Below is a small trained network, with its code and all its weights. Each question gives an input and a class and asks what happens when units are switched off, that is, made to give their printed mean instead of their output.

import numpy as np


def w(rows, s, z=0):
    codes = np.array(rows[::2]) - 128.0
    scale = np.full(codes.shape[1], s)
    scale[-1] = z or s
    return codes * scale


def f(y):
    return y / 2 * (1 + np.tanh(0.7978845608 * (y + 0.044715 * y**3)))


def log_softmax(a):
    a = a - a.max(-1, keepdims=True)
    return a - np.log(np.exp(a).sum(-1, keepdims=True))


def net(x, mask):
    res = np.array(x, float).reshape(1, 4) / 4 @ E
    y = f(res @ A[0][:, :-1].T + A[0][:, -1])
    res = res + np.where(mask, y, B[0][:, -1]) @ B[0][:, :-1]
    return log_softmax(res[-1] @ U[:, :-1].T + U[:, -1])


A, B = {}, {}
E = w([
[1,163,127,37],'x0',
[180,193,224,94],'x1',
[107,189,120,202],'x2',
[51,70,208,171],'x3',
],0.0082)
A[0] = w([
[59,116,197,229,104],'N0',
[158,212,243,91,27],'N1',
[148,161,92,103,2],'N2',
[72,232,118,212,93],'N3',
[137,17,167,49,53],'N4',
[208,55,145,143,29],'N5',
[160,218,38,113,121],'N6',
[164,85,114,45,40],'N7',
[38,142,120,3,71],'N8',
[97,79,194,135,21],'N9',
[139,139,150,120,15],'N10',
[158,113,127,184,125],'N11',
[67,70,15,162,27],'N12',
],0.016,0.0064)
B[0] = w([
[98,181,79,72,255],'N0',
[97,14,152,102,228],'N1',
[106,94,4,204,136],'N2',
[255,121,129,170,206],'N3',
[232,135,104,62,198],'N4',
[92,163,143,242,208],'N5',
[91,176,76,77,221],'N6',
[197,102,67,105,169],'N7',
[100,174,168,226,255],'N8',
[85,129,4,158,172],'N9',
[149,18,25,229,119],'N10',
[123,133,170,191,197],'N11',
[101,22,166,99,240],'N12',
],0.037,0.0098)
U = w([
[102,129,160,180,28],'0',
[89,34,145,99,69],'1',
[87,137,70,88,88],'2',
[195,113,130,111,253],'3',
[97,184,246,36,254],'4',
],0.012,0.0056)

Each question gives the input, the list of numbers given to net, and the class t.
The units are the neurons (one row each of A and B). Each row of codes is followed by its name. A weight is (code - 128) times the scale printed after its matrix; where a second scale follows, it is the last column's (A, B and U).
mask holds one flag per neuron, in row order. A switched-off neuron (its flag False) gives its mean, the last column of its row in B, instead of its output. The means were averaged over made-up inputs and are rounded, as every weight is.
A unit's drop is (log p(t) with every unit on - log p(t) with that unit switched off) / (log p(t) with every unit on - log p(t) with every unit switched off).
The circuit of an input: a set's keep is (log p(t) with only the set's units on - log p(t) with every unit switched off) / (log p(t) with every unit on - log p(t) with every unit switched off). Starting from the 12 units with the biggest drops (on a tie, the unit counted first), units are removed one at a time, each time the one whose removal leaves the highest keep (on an exact tie, the one counted first), for as long as the keep stays at least 0.8.
circuit, biggest first: the units of the circuit, biggest drop first
k most important neurons: the k neurons with the biggest drops, biggest first
drop of u: that unit's drop, to one decimal
input [6,7,4,3], class 1: circuit, biggest first : (N1)
input [4,-1,-4,-1], class 0: 3 most important neurons : (N8 N0 N6)
input [2,-4,6,-5], class 3: 3 most important neurons : (N3 N0 N1)
input [7,6,2,-5], class 0: 2 most important neurons : (N8 N12)
input [-4,-6,8,-1], class 3: 2 most important neurons : (N3 N1)
input [3,-6,5,-6], class 1: 2 most important neurons : (N12 N0)
input [-7,-7,5,8], class 2: 3 most important neurons : (N0 N8 N1)
input [-3,2,-6,5], class 3: 2 most important neurons : (N4 N6)
input [-5,6,1,-3], class 1: 2 most important neurons : (N1 N8)
input [-7,4,-6,-8], class 2: 3 most important neurons : (N6 N8 N7)
input [2,-2,1,-3], class 4: circuit, biggest first : (N9 N7 N5)
input [4,5,4,7], class 2: 2 most important neurons : (N0 N12)
input [-3,6,5,3], class 1: 2 most important neurons : (N1 N4)
input [-6,-4,1,-7], class 2: circuit, biggest first : (N6)
input [5,0,7,-4], class 3: drop of N3 : 2.9
input [0,5,7,-3], class 3: drop of N3 : 4.6
input [2,1,-2,7], class 2: drop of N9 : 0.2
